-249  -64 -418 -397  253   -4  239   74 -241 -149  349  311 -738
-241  -16 -364 -370  172  -66  289   60 -192 -202  395  314 -636
-247  -23 -383 -384  187  -60  282   63 -205 -199  391  325 -664
-246  -65 -413 -379  248    2  243   78 -240 -141  329  295 -725
-248   -1 -379 -410  153  -84  303   55 -186 -228  444  349 -663
-247  -52 -411 -403  228  -24  254   70 -227 -170  375  328 -729
->
-246  -65 -413 -379  248    2  243   78 -240 -141  329  295 -725
-249  -64 -418 -397  253   -4  239   74 -241 -149  349  311 -738
-247  -52 -411 -403  228  -24  254   70 -227 -170  375  328 -729
-247  -23 -383 -384  187  -60  282   63 -205 -199  391  325 -664
-241  -16 -364 -370  172  -66  289   60 -192 -202  395  314 -636
-248   -1 -379 -410  153  -84  303   55 -186 -228  444  349 -663

   4 -222  614  -84  -56  680 -254 -386    0 -204    0 -152
   2  144 -606  -55  -74 -705  202  442    0  111    0   17
  -8 -198  630  -52  -19  693 -236 -387    0 -178    0 -116
   3 -250  753  -77  -42  838 -291 -464    0 -227    0 -158
->
   3 -250  753  -77  -42  838 -291 -464    0 -227    0 -158
   4 -222  614  -84  -56  680 -254 -386    0 -204    0 -152
  -8 -198  630  -52  -19  693 -236 -387    0 -178    0 -116
   2  144 -606  -55  -74 -705  202  442    0  111    0   17

 -92 -119  163 -133   80 -111   50   89  204
 120  -85  122    5   41  153  171  -58  755
-209 -142  186  -93  148  -37  126   87  550
 137 -109  106  -60   18  261   87  -67  371
  83  -99  105    5  105  248  183  -12  810
  89 -128   99   47   68  234  121  -51  528
 -21  -34  126  -54   48  -43  126   96  550
->
-209 -142  186  -93  148  -37  126   87  550
  89 -128   99   47   68  234  121  -51  528
 -92 -119  163 -133   80 -111   50   89  204
 137 -109  106  -60   18  261   87  -67  371
  83  -99  105    5  105  248  183  -12  810
 120  -85  122    5   41  153  171  -58  755
 -21  -34  126  -54   48  -43  126   96  550

-303  146 -335  552 -261 -203  268 -305 -259 -471
 452 -107 -435  881  311  820 -132   32 -140 -171
 248 -194 -568  700   17  446 -294  -71 -186 -143
 -45  480   41  493   39 -358  666 -126  -49 -128
  98  260  118  -28  326 -401  585 -509 -186  231
 -15 -183 -519  499  -88  123 -161 -311 -237 -292
-240  409 -205  682 -290 -224  575 -150 -373 -478
-325  -94  129 -243  166   92 -447  420 -114 -352
->
 248 -194 -568  700   17  446 -294  -71 -186 -143
 -15 -183 -519  499  -88  123 -161 -311 -237 -292
 452 -107 -435  881  311  820 -132   32 -140 -171
-325  -94  129 -243  166   92 -447  420 -114 -352
-303  146 -335  552 -261 -203  268 -305 -259 -471
  98  260  118  -28  326 -401  585 -509 -186  231
-240  409 -205  682 -290 -224  575 -150 -373 -478
 -45  480   41  493   39 -358  666 -126  -49 -128

 646 -125 -633  356  162  437 -231  184  127 -213 -306 -681
-129   75   74   -7  120  -73  148  -88   23  -40   25    4
 -13 -480  395  342    6 -172  247 -519 -172 -648  -78  448
->
 -13 -480  395  342    6 -172  247 -519 -172 -648  -78  448
 646 -125 -633  356  162  437 -231  184  127 -213 -306 -681
-129   75   74   -7  120  -73  148  -88   23  -40   25    4

   0 -145  378   -1   19  425 -191 -426    0 -138    0 -122 -803  185
   2 -207  443  -65  -31  470 -239 -326    0 -187    0 -128 -410  340
   1 -214  478  -75  -42  503 -238 -306   -1 -191    0 -122 -319  368
->
   1 -214  478  -75  -42  503 -238 -306   -1 -191    0 -122 -319  368
   2 -207  443  -65  -31  470 -239 -326    0 -187    0 -128 -410  340
   0 -145  378   -1   19  425 -191 -426    0 -138    0 -122 -803  185

-607    8  267 -251  300  274
 183   -2  -99   -5  -63  -38
-692  168  423 -115  384  340
->
 183   -2  -99   -5  -63  -38
-607    8  267 -251  300  274
-692  168  423 -115  384  340

 739  871 -293 -180  326
 143  189 -371 -715 -700
 134 -547 -155 -126 -313
 493  482  240 -392  566
-192 -671  164 -392  162
->
-192 -671  164 -392  162
 134 -547 -155 -126 -313
 143  189 -371 -715 -700
 493  482  240 -392  566
 739  871 -293 -180  326
